(in the rows, 128 means zero)
Here are made-up elements, facts about them, and rows of numbers that follow some of those facts. Name the element behind each unnamed row.

There are 3 kinds of fact about the elements: ε, χ, α.
brekim	ε	b; tosku	ε	d; paflobir	ε	b; travin	ε	e; zepos	ε	c; plata	ε	e; braplus	ε	c
pluska	ε	a; stefles	ε	a; skezu	ε	d; bradrol	ε	c; vastem	ε	a; brebin	ε	d; flipem	ε	a
gonom	ε	a; pabedrak	ε	e; dabreklun	ε	a; rodrok	ε	e; breruk	ε	d; stilin	ε	d; tapu	ε	b
grisku	ε	a; vepun	ε	d; kemu	ε	a; brusus	ε	b; varum	ε	c; naku	ε	b; grodril	ε	c
paplam	ε	c; tisel	ε	a; seklugos	ε	d; toflil	ε	a; gibom	ε	a; kliflazos	ε	b; treze	ε	b
grogru	ε	d; liristol	ε	c; plegi	ε	d; gripatrol	ε	a; potrirak	ε	d; kistor	ε	c; gustu	ε	a
niskel	ε	e; skagrim	ε	a; brakli	ε	c; grudror	ε	a; zike	ε	d; rupir	ε	d; draklatul	ε	d
bretril	ε	a; pledrim	ε	b; tiko	ε	e; vuni	ε	b; nuzum	ε	a; lurar	ε	a; skobru	ε	a
truste	ε	a; kade	ε	a; stonik	ε	a; vudradi	ε	b; plotrar	ε	e; kiruk	ε	b; voplok	ε	e
gribon	ε	b; trotom	ε	e; mutom	ε	a; lefor	ε	b; bravik	ε	a; klamul	ε	b; piguk	ε	c
bipo	ε	c; drudro	ε	d; skasto	ε	b; tuska	ε	d; platesa	ε	c; kinin	ε	b; dronel	ε	e
tiklil	ε	b; stanim	ε	a; pigubis	ε	d; talar	ε	e; puski	ε	d; vidos	ε	a; busti	ε	a
skopla	ε	b; flutrir	ε	c; trabol	ε	c; sotis	ε	b; subrem	ε	d; soston	ε	c; fatril	ε	c
beklon	ε	a; fanim	ε	b; ditris	ε	c; giplok	ε	a; gedrus	ε	d; skane	ε	d; kikal	ε	c
nupi	ε	b; demum	ε	c; trotri	ε	a; vegrudror	ε	c; fefe	ε	e; solor	ε	b; fudril	ε	a
busa	ε	a; brenel	ε	c; lala	ε	d; vadros	ε	d; pliris	ε	d; stanak	ε	e; miza	ε	a
goton	ε	c; zulun	ε	e; dabros	ε	d; fifla	ε	c; bresapor	ε	a; nabas	ε	a; bubriben	ε	e
lisur	ε	d; vusko	ε	d; grugrim	ε	d; flaflos	ε	c; keflus	ε	e; lagun	ε	d; grepli	ε	a
kotok	ε	c; naton	ε	a; flolegi	ε	a; sesto	ε	b; satre	ε	a; tosku	χ	trabol; tosku	χ	naku
paflobir	χ	ditris; paflobir	χ	naku; paflobir	χ	gustu; travin	χ	plegi; travin	χ	tuska; zepos	χ	skobru; zepos	χ	gustu
plata	χ	zepos; pluska	χ	lagun; pluska	χ	platesa; stefles	χ	potrirak; skezu	χ	potrirak; skezu	χ	tisel; bradrol	χ	dabreklun
vastem	χ	pigubis; brebin	χ	flolegi; brebin	χ	naku; gonom	χ	drudro; pabedrak	χ	tapu; pabedrak	χ	naku; breruk	χ	tisel
vepun	χ	busa; vepun	χ	puski; vepun	χ	skobru; kemu	χ	zepos; brusus	χ	zulun; grodril	χ	pigubis; grodril	χ	kade
paplam	χ	keflus; paplam	χ	kiruk; paplam	χ	vadros; paplam	χ	mutom; seklugos	χ	tisel; seklugos	χ	vadros; toflil	χ	zulun
toflil	χ	brakli; toflil	χ	grisku; toflil	χ	giplok; gibom	χ	tisel; gibom	χ	naku; kliflazos	χ	naku; kliflazos	χ	vadros
treze	χ	kikal; treze	χ	naku; liristol	χ	trabol; gripatrol	χ	tosku; gripatrol	χ	skezu; gripatrol	χ	goton; potrirak	χ	skobru
kistor	χ	naku; niskel	χ	sotis; niskel	χ	nuzum; skagrim	χ	zulun; brakli	χ	demum; brakli	χ	tosku; grudror	χ	skobru
grudror	χ	fudril; draklatul	χ	pigubis; bretril	χ	lisur; nuzum	χ	beklon; nuzum	χ	bretril; nuzum	χ	trabol; skobru	χ	naku
truste	χ	lisur; truste	χ	skane; kade	χ	naku; stonik	χ	miza; vudradi	χ	skasto; vudradi	χ	voplok; plotrar	χ	pigubis
plotrar	χ	rupir; plotrar	χ	naku; kiruk	χ	sotis; kiruk	χ	kemu; kiruk	χ	treze; kiruk	χ	skagrim; voplok	χ	beklon
voplok	χ	skobru; voplok	χ	dabreklun; gribon	χ	bresapor; lefor	χ	grepli; lefor	χ	vuni; piguk	χ	naku; bipo	χ	stonik
skasto	χ	platesa; platesa	χ	busa; platesa	χ	pigubis; platesa	χ	naku; kinin	χ	skasto; kinin	χ	naku; dronel	χ	grepli
stanim	χ	tisel; pigubis	χ	naku; talar	χ	bresapor; puski	χ	grodril; busti	χ	grepli; busti	χ	vegrudror; skopla	χ	stanim
skopla	χ	naku; flutrir	χ	pigubis; flutrir	χ	flolegi; trabol	χ	naku; sotis	χ	miza; subrem	χ	grepli; subrem	χ	gedrus
soston	χ	nuzum; fatril	χ	nuzum; beklon	χ	drudro; fanim	χ	vudradi; gedrus	χ	stilin; skane	χ	fatril; skane	χ	tisel
nupi	χ	bradrol; demum	χ	fatril; demum	χ	pluska; trotri	χ	pigubis; trotri	χ	vuni; trotri	χ	tiklil; solor	χ	truste
fudril	χ	tisel; fudril	χ	naku; busa	χ	naku; brenel	χ	naku; lala	χ	naku; vadros	χ	trabol; vadros	χ	naku
miza	χ	naku; goton	χ	tapu; bresapor	χ	kotok; bresapor	χ	gibom; bresapor	χ	skopla; nabas	χ	pigubis; nabas	χ	drudro
nabas	χ	trabol; bubriben	χ	skasto; lisur	χ	grepli; vusko	χ	voplok; grugrim	χ	grepli; grugrim	χ	fefe; keflus	χ	zulun
keflus	χ	tisel; keflus	χ	naku; grepli	χ	naku; kotok	χ	trabol; naton	χ	brenel; satre	χ	tisel; brekim	α	g
tosku	α	h; paflobir	α	f; travin	α	i; zepos	α	i; plata	α	h; braplus	α	f; pluska	α	g
stefles	α	h; skezu	α	f; bradrol	α	i; vastem	α	g; brebin	α	f; flipem	α	g; gonom	α	i
pabedrak	α	h; dabreklun	α	i; rodrok	α	g; breruk	α	g; stilin	α	h; tapu	α	f; grisku	α	g
vepun	α	f; kemu	α	i; brusus	α	f; varum	α	h; naku	α	h; grodril	α	g; paplam	α	h
tisel	α	g; seklugos	α	f; toflil	α	f; gibom	α	f; kliflazos	α	h; treze	α	g; grogru	α	i
liristol	α	i; plegi	α	g; gripatrol	α	h; potrirak	α	i; kistor	α	h; gustu	α	f; niskel	α	i
skagrim	α	i; brakli	α	g; grudror	α	g; zike	α	f; rupir	α	h; draklatul	α	h; bretril	α	f
pledrim	α	f; tiko	α	h; vuni	α	f; nuzum	α	h; lurar	α	f; skobru	α	i; truste	α	i
kade	α	f; stonik	α	f; vudradi	α	f; plotrar	α	i; kiruk	α	g; voplok	α	f; gribon	α	f
trotom	α	i; mutom	α	f; lefor	α	g; bravik	α	h; klamul	α	i; piguk	α	i; bipo	α	f
drudro	α	h; skasto	α	g; tuska	α	h; platesa	α	h; kinin	α	f; dronel	α	g; tiklil	α	f
stanim	α	g; pigubis	α	h; talar	α	f; puski	α	f; vidos	α	i; busti	α	f; skopla	α	i
flutrir	α	i; trabol	α	h; sotis	α	f; subrem	α	i; soston	α	i; fatril	α	h; beklon	α	i
fanim	α	i; ditris	α	f; giplok	α	f; gedrus	α	h; skane	α	f; kikal	α	g; nupi	α	f
demum	α	g; trotri	α	h; vegrudror	α	f; fefe	α	i; solor	α	f; fudril	α	h; busa	α	g
brenel	α	i; lala	α	i; vadros	α	h; pliris	α	h; stanak	α	f; miza	α	i; goton	α	f
zulun	α	g; dabros	α	g; fifla	α	i; bresapor	α	f; nabas	α	f; bubriben	α	g; lisur	α	f
vusko	α	f; grugrim	α	f; flaflos	α	g; keflus	α	h; lagun	α	f; grepli	α	h; kotok	α	h
naton	α	g; flolegi	α	f; sesto	α	h; satre	α	g

Some elements and their rows:
[135 167 149 142  75 132 103 146 145 115 123 163 100 136 161  82 129 130
 134 126 129  68 145  67 187 136 169 113 154 115 103 186 123 131 112 138
 138 115  93 172 139 151 124 132  87 118]: busti
[137 160 170 150 144 134 110 151 130 151 135 155 125 126 189 157 133 160
 136 181 139  96  94  68 139 133 165 105  97 130 103 195 132 153 109 145
 132 102  45 170 143 148 134 138 154 108]: grodril
[136 150 156 158 133 130 132 121 141 136 137 170 121 110 162 130 133 122
 129 136 155  68 156  61 126 157 167 106  86 128  90 196 141 131 135 120
 140 111  79 202 114 152 122 126 140  95]: fefe
[133 177 153 139  73 131 104 147 141 118 111 167 114 136 171  84 133 137
 139 141 113  64 143  61 167 134 182 109 158 112 104 171 124 146 111 140
 134 119  83 187 143 152 124 136  94 118]: grugrim
[143 151 156 157 133 128 115 145 154 149 115 161 111 119 160 135 133 108
 133 132 132  90 123  55 160 147 149 102 154 122 118 188 128 127 108 132
 132 101  91 136 138 152 129 131  93 113]: gonom
[147 160 167 154 137 141 122 131 157 119 113 153 122 109 181  76 145 116
 141 147 139  64 132  60 136 133 180 104 161 121  89 176 149 137 112 143
 126 107  61 155 128 150 118 138  99 113]: stilin
[137 165 159 148  90 134 123 128 151 120 111 153 125 118 181 105 138 127
 138 141 145  72 159  62 134 137 173  95 134 120  95 176 137 173 105 145
 122 107  74 138 136 150 115 130  94 108]: zike
[153 162 164 156 157 132 112 121 146 153 124 155 101 149 157 130 124 117
 137 121  99  78 149  59 210 128 159 112 204 136 116 164 124 120 101 146
 123 119  84 108  92 147 104 149 121  98]: fudril
[130 166 179 151  96 141 132 111 153 162 137 166 173 135 179 140 135 119
 150 152 107  75 144  34 132 129 218 108 211 129  68 133 165 143 130 152
 133 120  37 206 127 115 110 147 153  61]: naku
[141 154 153 150  92 133 121 128 157 117 123 151 106 117 170 104 133 120
 133 125 158  73 160  69 157 139 163 103 125 125  97 189 131 160 108 143
 131 100  88 114 128 152 113 125  86 100]: mutom
[146 176 146 159 165 119 121 135 133 158 118 161 107 148 157  83 128 149
 140 131 110 103 126  59 212 138 157  97 173 135 111 195 124 154  97 135
 120 107  67  87  90 153 115 144  92  89]: stanim
[132 150 151 154  92 133 122 131 134 139 133 171 130 131 159 118 123 152
 127 143 160  85 132  71 160 176 174  98 130 126 132 199 134 126 108 118
 140 119  93 193 131 139 129 128 144 116]: voplok
[130 175 172 154 112 135 135 124 138 160 133 172 175 120 184  81 146 144
 151 173 147  99 108  34 130 142 219  84 181 121  65 142 180 178 128 146
 137 105  31 201 138 138 129 136 148  69]: brekim
[141 157 171 154 140 129 115 143 130 159 133 161 144 113 181 161 133 127
 134 178 121  86 121  56 114 137 157 104  95 123 112 197 130 153 118 130
 128 113  56 198 142 148 133 140 152 109]: flutrir
[138 155 153 151 135 136 124 142 158 118 122 154  99 123 172  92 142 126
 133 125 155  81 125  64 174 140 160 100 132 130  79 173 142 141 115 146
 133  93  66 118 112 153 128 126  90 101]: grisku
[150 151 158 157 142 136 110 141 153 130 116 157 110 124 162  83 130 116
 135 134 135  76 111  67 190 137 159 108 198 125 120 188 130 117 101 137
 132 107  92 119 129 149 124 140  99 120]: gripatrol
[130 175 173 149  81 131 132 113 137 154 135 169 180 113 183  86 138 140
 152 173 148  90 144  39 120 141 221  91 163 115  71 153 167 183 125 144
 135 115  53 202 144 132 120 135 145  62]: vuni

Which element is each row?
No name comes twice in this set of rows, the named rows included.
[137 149 170 156 125 140 120 124 142 140 137 165 110 140 160 150 124 129
 128 128 127  66 142  68 173 134 182 116 145 135 109 168 130 112 124 146
 139 122  88 202  99 133 123 140 154 106] | pabedrak
[143 166 154 151 108 124 114 121 142 153 122 156 106 151 157 153 122 129
 135 122 100  90 168  62 211 131 157 111 173 136 119 166 123 150  99 149
 117 119  88  95  97 147 101 142 111  81] | gibom
[133 151 166 158 141 141 127 139 145 138  98 171 147 122 166 121 131 138
 128 170 143  78 110  68 113 155 166  81 203 126 137 174 176 118  99 123
 134 122  66 189 132 114 130 142 154 124] | kotok
[145 155 164 159 155 132 126 115 134 156 137 168 120 145 155 130 123 143
 132 132 113  74 150  67 209 133 181 113 149 138 118 189 126 118 118 136
 137 124  81 193  87 139 110 147 152  95] | keflus
[138 154 151 149  90 131 110 141 148 126 116 157 108 133 162 112 126 125
 132 127 144  85 136  69 185 144 157 105 170 121 122 186 124 137  99 138
 131 108  95 117 138 149 124 132  93 116] | stonik
[147 155 168 155 140 142 123 132 156 122 110 152 127 108 181  83 143 114
 140 152 147  65 124  61 131 133 173  99 167 123  95 176 153 135 108 143
 126 105  66 135 132 148 122 137 101 114] | drudro
[130 175 174 152 105 130 126 140 132 168 135 174 178 130 180  98 136 152
 152 176 133 109  92  35 153 145 217  92 201 119  83 147 158 167 115 146
 139 108  48 198 143 135 134 142 152  85] | skasto
[130 174 176 149  87 135 129 130 140 169 135 174 166 150 173 148 133 143
 148 155 104 103 110  31 165 132 218  97 211 127  74 133 157 156 123 151
 138 117  37 204 137 120 130 145 153  69] | treze
[135 159 163 159 145 138 124 141 135 137 104 173 150 120 167  93 131 148
 130 174 135  75 110  67 132 149 173  88 192 123 134 189 160 121 101 118
 132 122  64 194 133 124 131 145 150 125] | fatril
[138 154 150 151  91 130 111 138 147 130 113 158 111 135 160 110 126 124
 131 129 145  91 135  68 190 146 156 100 176 124 126 189 126 140  98 135
 133 108  91 108 137 149 122 130  91 115] | bresapor
[138 155 153 151 133 136 109 152 143 134 124 157 101 136 167 111 133 129
 134 132 143  96 102  64 195 141 156 104 164 128 104 183 128 129 103 145
 134  95  85 108 132 151 133 131 100 112] | pluska
[131 167 149 148  97 135 108 151 132 117 138 176 103 144 159  79 128 164
 129 132 135  65 117  66 187 152 196 115 109 121  89 186 127 116 132 132
 141 119  84 205 121 152 132 131 145 117] | dronel
[145 163 165 153 127 139 110 144 146 128 109 159 121 122 174  77 136 119
 142 154 121  67 113  60 163 134 172 108 195 117 109 177 133 125 104 140
 131 115  78 160 140 149 126 144 108 122] | gedrus

Now the same elements, written a new way:
Some rows with their names:
[171 164 105  90 153 143 207 106 139 127 112 126 146 149 159 118 154 145
 149 107 156 189  91 167 124 151  91 111 139 189  62 140 153 114  76  86
 163]: fefe
[188 154  86  95 173 167 203 104 123  88  90 121 132 162 151 138 131 139
 134  82 127 171  91 176 123 192 113 128 129 176  61 120 121 126 106 104
 118]: ditris
[186 144  89 135 166 127 190  93 134 122 110 107 165 140 172 113 133 173
 149  87 129 156 102 165 110 162 116 152 122 185  69 127 148  94 115  91
 128]: dabreklun
[140 138 110 147 156 128 174  62 121 101 105 122 174 193 124 117 150 130
 142 161 157 114 109 150 108 129 106 161 141 159  73 138 134 132  96 112
 140]: treze
[169 149 114 149 168 129 179 110 117  89 134  90 163 140 167 124 115 161
 133 113 130 128 134 147 118 141  95 178 141 163  87 142 123 123 117 109
 127]: vastem
[173 156 118 134 164 131 183 105 117  88 125 104 160 145 168 123 110 147
 131 105 128 128 128 147 125 140  98 176 126 167  76 143 123 123 128 113
 128]: pluska
[213 147  91 110 144 122 213 119 106  92 118 116 121 108 171 134  98 133
 117  78 133 156 123 118 101 177 101 133 102 155  91 158 131 134 104 103
 105]: subrem
[189 142  83 117 160 148 192 105 126  95 102 106 148 162 157 141 139 151
 140  86 134 165  88 161 116 182 108 119 130 176  68 134 143 119  85  90
 114]: fifla
[209 129 100 116 163 125 198  98 100  82  98 111 126 163 134 143 143 118
 123 131 145 133 129 138  82 175 104 121 123 152  99 138 117 142  95 119
 115]: brenel
[174 147 100 137 150 137 186 117 116  79 129 100 150 158 161 143 134 132
 130 103 134 143 118 136 111 196  90 132 137 158  81 151 134 144  77 112
 109]: soston
[204 134 105 129 149 133 199 127 102  83 140  87 127 101 168 125  95 143
 117  87 115 157 135 126 109 192  92 137 131 162 104 144 119 135  95  99
 111]: puski
[208 142 100 126 150 130 202 118 106  93 133 102 122 104 172 131  94 142
 120  88 121 160 136 129 116 195  95 137 122 164  98 150 116 138 103 103
 102]: vusko
[202 139  88 139 152 127 188  88 100 103 104  99 138 149 155 161 153 136
 130 143 150 150 134 137 102 186  94 125 124 167  99 157 133 151  92 114
 102]: piguk
[200 129 115 147 164  97 175  75 105 131 115 134 147 145 163 112 135 120
 140 134 122 127 131 154 115 187 122 147 111 173 107 131 109 118 138 124
 109]: gibom
[171 140 102 132 145 149 189 112 115  71 130 103 144 160 144 125 122 125
 129 102 130 133 108 134 106 197 101 134 137 151  87 144 119 140  79 108
 112]: bipo
[133 154  98 137 161 148 171  81 143  93 108 112 194 192 142 115 147 159
 164 128 149 139  76 169 127 134 102 149 151 173  54 137 150  98  84  92
 150]: brekim
[174 163 102 138 167 119 183 106 127 103 131 120 157 136 183 118 137 139
 146 106 131 135 135 147 120 192 106 173 117 157  86 144 147 121 123 128
 121]: stefles

Rows to name:
No name comes twice in this set of rows, the named rows included.
[158 175 128  97 145 152 194 128 119  72 143 118 145 146 162 129 131 121
 143 130 151 165 120 141 135 130  69 136 157 169  87 161 128 132  74 116
 164] | bubriben
[209 144 114 145 164  92 168  89 109 121 118 133 147 147 168 111 145 125
 146 133 126 136 133 152 116 187 117 153 108 167 114 139 125 110 135 135
 111] | fudril
[197 133  64 151 136  95 201  52 100 121 105 127 146 115 143 105 132 147
 140 140 158 132 126 110  82 157 112 157  91 143 107 159 159 128 111 105
 124] | grepli
[174 134  84 133 171 129 189  53 131 130  79 127 169 181 135 114 194 151
 157 166 165 144 104 182 100 159 122 144 133 172  81 119 152 113 108 108
 148] | naku
[208 136  99 135 149 115 200 115 106 116 128  95 128 107 181 143 105 143
 113  88 131 160 127 137 114 186  92 122 108 174  84 153 129 145 105  96
  97] | potrirak
[197 153  58 128 113 126 209  85  93  97 123 124 124  86 162 124  81 139
 128  91 143 166 119  92 103 181  97 141  97 151  98 175 143 143  92  91
 106] | lisur
[195 140 118 147 162 104 152 101 124 110 119 121 179 149 168 104 109 155
 170 104 108 149  82 157 140 145 113 135 132 194  99 143 114  67 119  90
 111] | tisel

The same elements again, as new rows of numbers:
Some rows with their names:
[128 139 133 120 122 136 127 112 124 113 130 142 110 117 160 125 117 135
 160 110 113  93 136 116 182 107]: seklugos
[138 134 150 114 127 139 101 114 136 143 139 146 109 115 151 139 123 138
 141  98 114 140 150 103 157 121]: lagun
[147 112 159 153 101 166 136 112 119 153 144 106 142 139 184 127  84 130
 107 100 132 149 148  86 149 137]: giplok
[128 108 145 129 121 156  90 134 138 129 128 125 114 114 135 150 108 143
 114 101 108 161 135  86 126 137]: tiklil
[129 125 169 125 147 115  87 124 139  99 132 135  98 108 154 143 122 133
 142 108  94 127 153  83 155 118]: lisur
[109  97 136 162 118 161 145 103 151 102 126 114 142 116 168 160  96 144
 146 107 124  98 133 124 108 131]: nabas
[129 116 147 146 120 143 146 113 135 125 142  97 137 114 194 137  68 137
 139 116 130 113 132 120 143 132]: gibom
[116 141 112 125 128 147 132 103 131 106 116 139 104 110 143 153 119 156
 157 108 106  96 126 148 168 116]: vepun
[113  74 117 133 116 160 116 120 155 106 117  94 123 120 188 152  93 149
 141 125 126 116 130 132 136 135]: vastem
[131 102 138 146  95 143 124 124 126 122 144 103 136 138 195 120  71 113
 131 122 126  85 138 107 164 127]: satre
[112 119 151  77  67 169  82 139 124 163 137 119 115 120 108 109 170 133
 124  54 120 119 142  81 189 116]: rodrok
[ 99 146 150  84  73 176  82 125 121 168 141 115 116 102 110  94 167 117
 134  29 143 130 138  89 160 114]: tiko
[148 110  78 140 139 156 101 126 103 109  96  96 109 207 129 154  64 146
 201 185  90 137  92 143 100 130]: platesa
[110  83 120 158 129 165 111 113 143  87 123  87 118 113 166 118  92 119
 153 108 143 128 130 142 116 157]: trotri
[ 81 138 142  66  86 168 101 118 126 155 131 112 105  92 105  82 130 131
 164  49 124 101 123 148 175 116]: pabedrak
[157  98 161 109  94 159 119 115 152 157 133 106 124 129 177 162  82 139
 118 153 148 124 123 141 119 129]: skobru
[146 121 125 111 101 156 106 123 137 135 119 148  97 146 139 135 159 105
 117 117 129 143 145 103 164 114]: grogru

Which element is each row?
No name comes twice in this set of rows, the named rows included.
[ 88 146 152  84  65 156 124 104 144 169 133 150 142 111 120 146 164 162
 143  39 117  90 129 109 140  91] | voplok
[132 118 105 156  98 183  98 132 134 133 127 121 114 151 130 125 112 114
 124  84 144 144 126  80 142 140] | sesto
[107 123 126 143 120 167  98 124 129 119 114 109 100 130 142 122  69 130
 158 107 129 104 114 135 137 120] | kliflazos
[170  90  57 154 109 157 100 145  96 105  94 126 126 228 137 156 103 134
 183 173  82 159 115  71 132 128] | flaflos
[143  91 125 145  88 176 137 121 140 126 129 121 126 148 170 143 107 103
 102 128 140 163 144 103 137 143] | vidos
[ 96 130 165  70  61 144 116 122 149 140 114 128 102 118 109 116 148 111
 148  57 105  76 130 118 166  92] | niskel
[158  85  69 135 127 142 113 134 102 105  94 102 112 195 149 159  82 151
 185 193  70 130 111 120 135 119] | grodril
[140 135 135 103 103 133  93 126 130 123 132 131 105 141 167 120 113 127
 159 117 118  82 136 106 204 104] | breruk
[123 139 111 121 113 150 122  93 147 122 130 166 129 135 152 162 149 144
 148  98 120 109 121 109 137 108] | vusko
[145 100 133 127  81 178 142 109 139 142 127 116 126 134 168 154  91 128
 115 138 146 126 132 141 142 132] | kemu

